Below are the code and all the weights of a small trained network. Each question names an input and a target symbol and asks about switching units off, where a switched-off unit gives its printed mean instead of its output.

import numpy as np


def w(rows, s, z=0):
    codes = np.array(rows[::2]) - 128.0
    scale = np.full(codes.shape[1], s)
    scale[-1] = z or s
    return codes * scale


def norm(h):
    return h / np.sqrt((h * h).mean(-1, keepdims=True) + 1e-5)


def f(y):
    return np.maximum(y, 0)


def softmax(a):
    e = np.exp(a - a.max(-1, keepdims=True))
    return e / e.sum(-1, keepdims=True)


def log_softmax(a):
    a = a - a.max(-1, keepdims=True)
    return a - np.log(np.exp(a).sum(-1, keepdims=True))


def net(x, mask):
    ids = ['αεθλμπ'.index(c) for c in x.split()]
    T = len(ids)
    res = E[ids] + P[:T]
    u = 0
    for l in range(3):
        r = norm(res)
        for j in range(2):
            rows = slice(3 * j, 3 * j + 3)
            q, k, v = (r @ M[l][rows].T for M in (Q, K, V))
            z = softmax(np.where(np.tri(T) > 0, q @ k.T / 3**0.5, -1e9)) @ v
            o = O[l][rows]
            res = res + np.where(mask[u + j], z, o[:, -1]) @ o[:, :-1]
        u += 2
        y = f(norm(res) @ A[l][:, :-1].T + A[l][:, -1])
        res = res + np.where(mask[u : u + 4], y, B[l][:, -1]) @ B[l][:, :-1]
        u += 4
    return log_softmax(norm(res)[-1] @ U[:, :-1].T + U[:, -1])


Q, K, V, O, A, B = {}, {}, {}, {}, {}, {}
E = w([
[133,50,38,85,147,208,124],'α',
[107,43,50,80,156,196,116],'ε',
[78,107,47,68,147,201,96],'θ',
[108,89,79,63,64,161,72],'λ',
[178,30,197,181,194,28,86],'μ',
[62,105,150,171,57,252,145],'π',
],0.0027)
P = w([
[141,103,153,252,137,157,83],'0',
[130,136,162,177,148,166,68],'1',
[130,127,148,137,146,167,83],'2',
[134,125,134,116,141,162,96],'3',
[130,115,128,105,135,157,108],'4',
[129,111,122,99,132,151,121],'5',
[120,106,116,95,126,145,131],'6',
[114,103,111,91,121,137,140],'7',
[106,100,105,90,116,130,152],'8',
[96,99,99,87,112,120,161],'9',
[85,94,94,83,104,110,172],'10',
[77,93,90,79,99,106,181],'11',
[67,100,73,72,94,98,192],'12',
],0.0036)
Q[0] = w([
[207,192,99,108,234,29,107],'0.h1',
[112,246,214,209,148,133,180],'0.h1',
[105,201,217,173,130,160,185],'0.h1',
[66,65,109,97,112,153,76],'0.h2',
[254,198,147,178,94,182,152],'0.h2',
[57,39,118,109,132,133,62],'0.h2',
],0.0031)
K[0] = w([
[181,151,169,223,188,194,97],'0.h1',
[187,118,208,146,157,5,105],'0.h1',
[163,126,164,103,152,15,113],'0.h1',
[171,81,172,101,163,9,211],'0.h2',
[121,114,93,21,129,217,72],'0.h2',
[195,50,205,167,179,17,136],'0.h2',
],0.0032)
V[0] = w([
[29,100,169,162,33,171,162],'0.h1',
[25,166,100,109,77,145,59],'0.h1',
[103,173,136,147,158,174,157],'0.h1',
[248,147,172,156,199,43,104],'0.h2',
[120,151,41,6,117,216,155],'0.h2',
[189,128,120,126,101,137,126],'0.h2',
],0.0022)
O[0] = w([
[201,170,137,81,147,172,93,248],'0.h1',
[172,177,138,95,171,143,143,243],'0.h1',
[120,137,99,118,127,186,112,135],'0.h1',
[140,127,86,98,70,170,208,60],'0.h2',
[5,163,180,155,129,76,90,83],'0.h2',
[132,120,126,138,124,113,140,122],'0.h2',
],0.0029,0.0016)
A[0] = w([
[81,98,170,207,195,50,80,72],'0.n1',
[69,177,66,216,48,142,225,141],'0.n2',
[191,50,104,126,114,134,251,102],'0.n3',
[66,120,104,113,138,99,137,3],'0.n4',
],0.0027,0.0015)
B[0] = w([
[230,43,182,132,167,228,93,186],'0.n1',
[178,122,239,103,129,118,117,185],'0.n2',
[23,251,122,72,102,121,120,252],'0.n3',
[168,155,94,184,134,108,134,142],'0.n4',
],0.0026,0.0013)
Q[1] = w([
[171,233,215,255,102,121,184],'1.h1',
[104,190,150,173,83,191,85],'1.h1',
[176,200,208,211,131,117,172],'1.h1',
[94,196,135,193,141,153,39],'1.h2',
[216,214,145,190,140,41,200],'1.h2',
[65,91,11,68,171,140,226],'1.h2',
],0.0062)
K[1] = w([
[247,111,124,166,175,151,28],'1.h1',
[184,186,155,191,134,169,105],'1.h1',
[254,107,138,144,175,131,29],'1.h1',
[125,160,60,118,73,183,96],'1.h2',
[180,114,85,135,193,160,87],'1.h2',
[96,130,120,65,111,62,153],'1.h2',
],0.0076)
V[1] = w([
[56,108,171,197,74,117,181],'1.h1',
[184,180,158,205,110,203,139],'1.h1',
[136,131,111,102,166,59,61],'1.h1',
[36,251,9,205,50,213,60],'1.h2',
[76,106,213,178,176,122,89],'1.h2',
[50,103,155,154,242,192,254],'1.h2',
],0.0029)
O[1] = w([
[155,79,205,86,190,159,139,1],'1.h1',
[58,116,167,93,123,94,193,168],'1.h1',
[133,105,106,184,135,143,114,6],'1.h1',
[137,31,161,254,180,131,154,206],'1.h2',
[141,199,148,162,95,121,153,186],'1.h2',
[201,196,45,141,168,233,195,163],'1.h2',
],0.004,0.0012)
A[1] = w([
[191,123,147,24,145,66,4,2],'1.n1',
[170,150,120,173,162,161,115,112],'1.n2',
[136,126,199,77,194,84,212,14],'1.n3',
[57,143,87,105,90,245,140,113],'1.n4',
],0.0027,0.0024)
B[1] = w([
[60,136,110,254,155,117,222,162],'1.n1',
[153,170,135,100,104,112,154,149],'1.n2',
[115,212,157,209,86,147,112,130],'1.n3',
[191,129,113,126,90,85,109,254],'1.n4',
],0.0042,0.003)
Q[2] = w([
[107,164,86,158,121,134,69],'2.h1',
[123,78,66,121,145,124,77],'2.h1',
[82,122,139,213,131,131,128],'2.h1',
[174,164,143,121,116,94,71],'2.h2',
[79,162,124,125,174,58,133],'2.h2',
[115,127,81,3,30,172,180],'2.h2',
],0.011)
K[2] = w([
[110,154,116,185,164,87,67],'2.h1',
[130,151,104,85,197,67,94],'2.h1',
[219,53,171,174,123,116,92],'2.h1',
[70,77,58,128,169,185,71],'2.h2',
[133,112,113,77,79,187,138],'2.h2',
[116,255,86,99,153,11,177],'2.h2',
],0.0093)
V[2] = w([
[65,72,159,202,53,209,209],'2.h1',
[54,138,208,58,90,149,162],'2.h1',
[40,195,71,105,99,202,58],'2.h1',
[203,81,117,119,185,94,100],'2.h2',
[89,99,178,252,88,161,181],'2.h2',
[184,166,136,157,145,64,149],'2.h2',
],0.0031)
O[2] = w([
[131,16,8,40,104,145,178,209],'2.h1',
[88,132,110,193,176,189,66,79],'2.h1',
[89,48,207,244,182,115,188,170],'2.h1',
[142,184,102,133,99,58,159,139],'2.h2',
[71,253,222,161,148,79,83,255],'2.h2',
[117,85,137,200,168,74,111,122],'2.h2',
],0.0034,0.0025)
A[2] = w([
[230,100,142,89,148,120,66,90],'2.n1',
[138,150,85,181,176,145,129,3],'2.n2',
[237,118,192,122,72,127,112,54],'2.n3',
[74,173,253,37,148,184,185,65],'2.n4',
],0.0057,0.003)
B[2] = w([
[203,100,123,84,124,168,73,183],'2.n1',
[159,142,129,169,179,197,151,134],'2.n2',
[196,149,156,87,215,161,2,170],'2.n3',
[115,112,200,61,180,103,195,254],'2.n4',
],0.0087,0.003)
U = w([
[205,126,137,105,161,166,49,2],'α',
[154,58,60,124,77,134,187,241],'ε',
[104,254,101,121,69,95,121,188],'θ',
[132,162,119,224,169,179,152,47],'λ',
[103,129,204,86,167,109,179,140],'μ',
[42,83,132,184,129,92,52,141],'π',
],0.0088,0.00087)

Each question gives the input, a string of symbols that net reads in full, and the target symbol t.
The units are the heads (3 rows each of Q, K, V and O) and the neurons (one row each of A and B). Each row of codes is followed by its name. A weight is (code - 128) times the scale printed after its matrix; where a second scale follows, it is the last column's (O, A, B and U).
mask holds one flag per unit, layer by layer, with each layer's heads first. A switched-off unit (its flag False) gives its mean, the last column of its rows in O or B, instead of its output. The means were averaged over made-up inputs and are rounded, as every weight is.
A unit's drop is (log p(t) with every unit on - log p(t) with that unit switched off) / (log p(t) with every unit on - log p(t) with every unit switched off).
The circuit of an input: a set's keep is (log p(t) with only the set's units on - log p(t) with every unit switched off) / (log p(t) with every unit on - log p(t) with every unit switched off). Starting from the 12 units with the biggest drops (on a tie, the unit counted first), units are removed one at a time, each time the one whose removal leaves the highest keep (on an exact tie, the one counted first), for as long as the keep stays at least 0.8.
units of the circuit, in order: the units of the circuit, biggest drop first
k most important neurons: the k neurons with the biggest drops, biggest first
k most important neurons of layer l: the k neurons of layer l with the biggest drops, biggest first
heads that matter: for each layer, one digit per head in row order, 1 if its drop is at least 0.15 and else 0, layers parted by /
input θ μ ε α α π, target α: 3 most important neurons -> [1.n4 2.n3 1.n1]
input π ε π θ λ α α λ, target π: heads that matter -> 01 / 11 / 00
input α π λ, target μ: units of the circuit, in order -> [1.h1 2.n4]
input λ λ π α ε θ μ ε μ μ, target ε: units of the circuit, in order -> [2.h2 1.h2 2.n4]
input π ε α μ θ ε, target ε: units of the circuit, in order -> [2.h2 2.n3]
input α θ ε, target λ: heads that matter -> 01 / 11 / 01
input μ π α θ ε ε π π π α α μ λ, target θ: 2 most important neurons of layer 2 -> [2.n4 2.n1]
input μ μ λ ε θ, target π: 2 most important neurons of layer 1 -> [1.n1 1.n4]
input μ π λ ε α μ μ μ θ, target θ: most important neuron of layer 1 -> [1.n1]
input ε π π α μ π α, target ε: 3 most important neurons -> [2.n3 0.n3 0.n1]
input π π ε α λ π θ π λ ε λ α, target π: heads that matter -> 01 / 11 / 00
input λ λ μ ε μ ε λ ε ε θ, target λ: 3 most important neurons -> [1.n1 2.n2 2.n4]
input θ ε ε λ θ ε α π θ π μ π, target ε: heads that matter -> 01 / 00 / 10
input ε μ λ ε, target ε: units of the circuit, in order -> [0.h2 2.n3]
input π μ π μ α, target μ: heads that matter -> 01 / 11 / 11
input μ ε α θ α π, target α: units of the circuit, in order -> [1.n4 2.n3]
input μ θ λ α λ, target ε: 2 most important neurons -> [1.n1 0.n1]
input λ α μ ε α, target ε: units of the circuit, in order -> [2.h2 2.n3]
input θ α ε μ α α μ, target θ: heads that matter -> 01 / 01 / 10
input ε ε π θ α π μ ε π θ, target ε: heads that matter -> 00 / 00 / 01
input π π θ, target μ: heads that matter -> 00 / 10 / 01
input π θ π λ α π μ π, target ε: heads that matter -> 00 / 10 / 10
input λ ε α α π θ α θ, target λ: heads that matter -> 01 / 10 / 00
input μ α ε μ ε λ α, target π: heads that matter -> 11 / 11 / 11
input α λ λ π θ μ μ α θ, target θ: 3 most important neurons -> [1.n1 2.n4 1.n4]
input π α α α λ, target π: heads that matter -> 01 / 01 / 00
input π θ π λ μ θ ε ε ε ε μ α α, target θ: heads that matter -> 00 / 11 / 10
input ε ε π λ μ α ε μ ε, target θ: 2 most important neurons -> [1.n1 2.n4]
input ε ε ε μ π α μ α, target θ: 2 most important neurons of layer 0 -> [0.n3 0.n2]
